Here is a tiny trained network, its code and every weight. The questions are about switching its units off for an input and a target symbol, where a switched-off unit gives its printed mean instead of its output.

import numpy as np


def w(rows, s, z=0):
    codes = np.array(rows[::2]) - 128.0
    scale = np.full(codes.shape[1], s)
    scale[-1] = z or s
    return codes * scale


def f(y):
    return np.maximum(y, 0)


def softmax(a):
    e = np.exp(a - a.max(-1, keepdims=True))
    return e / e.sum(-1, keepdims=True)


def log_softmax(a):
    a = a - a.max(-1, keepdims=True)
    return a - np.log(np.exp(a).sum(-1, keepdims=True))


def net(x, mask):
    ids = ['βδεθλστ'.index(c) for c in x.split()]
    T = len(ids)
    res = E[ids] + P[:T]
    u = 0
    for l in range(2):
        q, k, v = (res @ M[l].T for M in (Q, K, V))
        z = softmax(np.where(np.tri(T) > 0, q @ k.T / 3**0.5, -1e9)) @ v
        res = res + np.where(mask[u], z, O[l][:, -1]) @ O[l][:, :-1]
        u += 1
        y = f(res @ A[l][:, :-1].T + A[l][:, -1])
        res = res + np.where(mask[u : u + 12], y, B[l][:, -1]) @ B[l][:, :-1]
        u += 12
    return log_softmax(res[-1] @ U[:, :-1].T + U[:, -1])


Q, K, V, O, A, B = {}, {}, {}, {}, {}, {}
E = w([
[123,183,127,160],'β',
[35,134,166,71],'δ',
[17,101,38,146],'ε',
[196,181,153,159],'θ',
[173,95,64,76],'λ',
[155,150,113,255],'σ',
[152,49,114,52],'τ',
],0.019)
P = w([
[225,34,2,199],'0',
[114,55,135,119],'1',
[106,88,134,137],'2',
[106,112,130,145],'3',
[101,127,132,155],'4',
[101,140,134,159],'5',
[94,138,141,154],'6',
[91,147,140,158],'7',
],0.0066)
Q[0] = w([
[116,2,140,109],'0.h1',
[65,67,3,183],'0.h1',
[68,168,106,175],'0.h1',
],0.0083)
K[0] = w([
[189,97,57,55],'0.h1',
[255,81,210,4],'0.h1',
[64,197,156,35],'0.h1',
],0.0081)
V[0] = w([
[154,113,186,160],'0.h1',
[80,2,232,153],'0.h1',
[92,178,161,53],'0.h1',
],0.0083)
O[0] = w([
[155,2,147,169,6],'0.h1',
[68,100,146,128,206],'0.h1',
[171,112,203,27,53],'0.h1',
],0.0096,0.0016)
A[0] = w([
[140,217,102,123,94],'0.n1',
[117,138,156,167,161],'0.n2',
[182,218,53,154,193],'0.n3',
[199,139,171,189,142],'0.n4',
[89,126,137,12,68],'0.n5',
[92,138,137,211,98],'0.n6',
[176,128,162,92,120],'0.n7',
[118,132,96,61,176],'0.n8',
[224,110,131,36,75],'0.n9',
[88,83,128,188,252],'0.n10',
[160,5,57,171,120],'0.n11',
[133,55,104,82,181],'0.n12',
],0.011,0.0037)
B[0] = w([
[36,71,76,169,171],'0.n1',
[143,187,94,76,167],'0.n2',
[108,63,199,88,254],'0.n3',
[182,63,198,102,200],'0.n4',
[193,122,131,254,224],'0.n5',
[191,186,167,200,192],'0.n6',
[54,99,76,166,137],'0.n7',
[176,103,115,103,199],'0.n8',
[232,51,64,171,159],'0.n9',
[139,196,57,95,211],'0.n10',
[76,107,178,97,219],'0.n11',
[146,201,108,67,189],'0.n12',
],0.0073,0.0084)
Q[1] = w([
[165,89,6,64],'1.h1',
[121,206,152,122],'1.h1',
[220,123,104,98],'1.h1',
],0.013)
K[1] = w([
[83,2,50,185],'1.h1',
[93,106,66,57],'1.h1',
[144,60,114,174],'1.h1',
],0.0087)
V[1] = w([
[163,190,106,22],'1.h1',
[139,147,201,70],'1.h1',
[127,1,158,94],'1.h1',
],0.0089)
O[1] = w([
[143,84,160,62,3],'1.h1',
[33,2,206,135,125],'1.h1',
[137,105,46,171,251],'1.h1',
],0.01,0.0036)
A[1] = w([
[100,92,81,133,55],'1.n1',
[63,193,104,183,130],'1.n2',
[133,134,155,20,196],'1.n3',
[161,74,147,135,172],'1.n4',
[214,139,190,135,82],'1.n5',
[169,131,230,177,125],'1.n6',
[129,79,93,67,91],'1.n7',
[152,100,81,113,125],'1.n8',
[134,98,227,191,102],'1.n9',
[128,131,119,182,180],'1.n10',
[249,100,183,141,144],'1.n11',
[189,188,105,194,255],'1.n12',
],0.012,0.0074)
B[1] = w([
[142,176,118,252,156],'1.n1',
[195,45,155,96,186],'1.n2',
[82,135,201,141,152],'1.n3',
[143,52,158,153,182],'1.n4',
[182,202,255,216,162],'1.n5',
[117,181,19,18,210],'1.n6',
[127,129,175,171,164],'1.n7',
[109,175,106,120,176],'1.n8',
[142,207,40,86,209],'1.n9',
[64,106,183,103,188],'1.n10',
[193,90,153,118,193],'1.n11',
[86,149,171,94,246],'1.n12',
],0.0078,0.014)
U = w([
[57,108,254,143,254],'β',
[57,139,71,34,152],'δ',
[94,147,141,158,121],'ε',
[123,139,121,115,97],'θ',
[155,84,152,84,117],'λ',
[110,172,100,148,82],'σ',
[146,182,137,121,58],'τ',
],0.013,0.0067)

Each question gives the input, a string of symbols that net reads in full, and the target symbol t.
The units are the heads (3 rows each of Q, K, V and O) and the neurons (one row each of A and B). Each row of codes is followed by its name. A weight is (code - 128) times the scale printed after its matrix; where a second scale follows, it is the last column's (O, A, B and U).
mask holds one flag per unit, layer by layer, with each layer's heads first. A switched-off unit (its flag False) gives its mean, the last column of its rows in O or B, instead of its output. The means were averaged over made-up inputs and are rounded, as every weight is.
A unit's drop is (log p(t) with every unit on - log p(t) with that unit switched off) / (log p(t) with every unit on - log p(t) with every unit switched off).
The circuit of an input: a set's keep is (log p(t) with only the set's units on - log p(t) with every unit switched off) / (log p(t) with every unit on - log p(t) with every unit switched off). Starting from the 12 units with the biggest drops (on a tie, the unit counted first), units are removed one at a time, each time the one whose removal leaves the highest keep (on an exact tie, the one counted first), for as long as the keep stays at least 0.8.
circuit, biggest first: the units of the circuit, biggest drop first
top k neurons: the k neurons with the biggest drops, biggest first
k most important neurons of layer l: the k neurons of layer l with the biggest drops, biggest first
drop of u: that unit's drop, to one decimal
input ε ε δ τ θ λ, target τ: top 2 neurons	(0.n12 0.n1)
input λ τ β, target β: circuit, biggest first	(1.n9)
input ε ε λ ε ε ε β λ, target τ: top 2 neurons	(0.n10 0.n12)
input λ θ τ β δ λ, target σ: top 2 neurons	(0.n3 1.n1)
input λ σ λ ε ε τ ε β, target β: circuit, biggest first	(1.n9 1.n6)
input τ β ε τ, target β: top 2 neurons	(1.n3 0.n12)
input λ β σ δ β, target δ: 2 most important neurons of layer 0	(0.n10 0.n9)
input δ σ τ σ θ θ δ τ, target β: top 2 neurons	(1.n6 1.n9)
input θ δ λ δ λ, target ε: top 3 neurons	(0.n3 0.n4 1.n1)
input δ θ δ δ λ δ λ, target λ: 2 most important neurons of layer 0	(0.n9 0.n12)
input τ δ σ λ ε β λ, target β: circuit, biggest first	(1.n6 1.n9)
input λ θ θ δ λ, target σ: 2 most important neurons of layer 0	(0.n3 0.n1)
input δ θ β β θ λ, target λ: circuit, biggest first	(0.n9 1.n11)
input τ δ β θ δ δ β θ, target λ: top 2 neurons	(0.n4 1.n11)
input λ θ σ, target τ: top 4 neurons	(0.n6 1.n5 1.n6 1.n9)
input θ θ σ θ τ, target ε: 3 most important neurons of layer 0	(0.n3 0.n4 0.n11)
input β δ β τ ε θ, target δ: top 2 neurons	(1.n6 1.n9)
input λ θ λ τ θ τ τ, target σ: 2 most important neurons of layer 0	(0.n3 0.n11)
input λ δ λ θ θ, target λ: top 4 neurons	(0.n4 1.n11 0.n5 1.n4)
input θ δ ε β θ β, target δ: top 2 neurons	(1.n5 0.n10)
input θ τ σ τ δ τ, target ε: top 2 neurons	(0.n3 0.n4)
input λ ε δ σ, target τ: top 3 neurons	(1.n5 1.n6 0.n6)
input ε ε β λ θ β τ, target τ: 3 most important neurons of layer 0	(0.n12 0.n1 0.n3)
input τ θ τ λ, target β: 2 most important neurons of layer 0	(0.n12 0.n5)
input λ β ε τ β θ θ, target δ: drop of 0.n3	0.3
input λ ε τ, target σ: drop of 0.n10	0.2
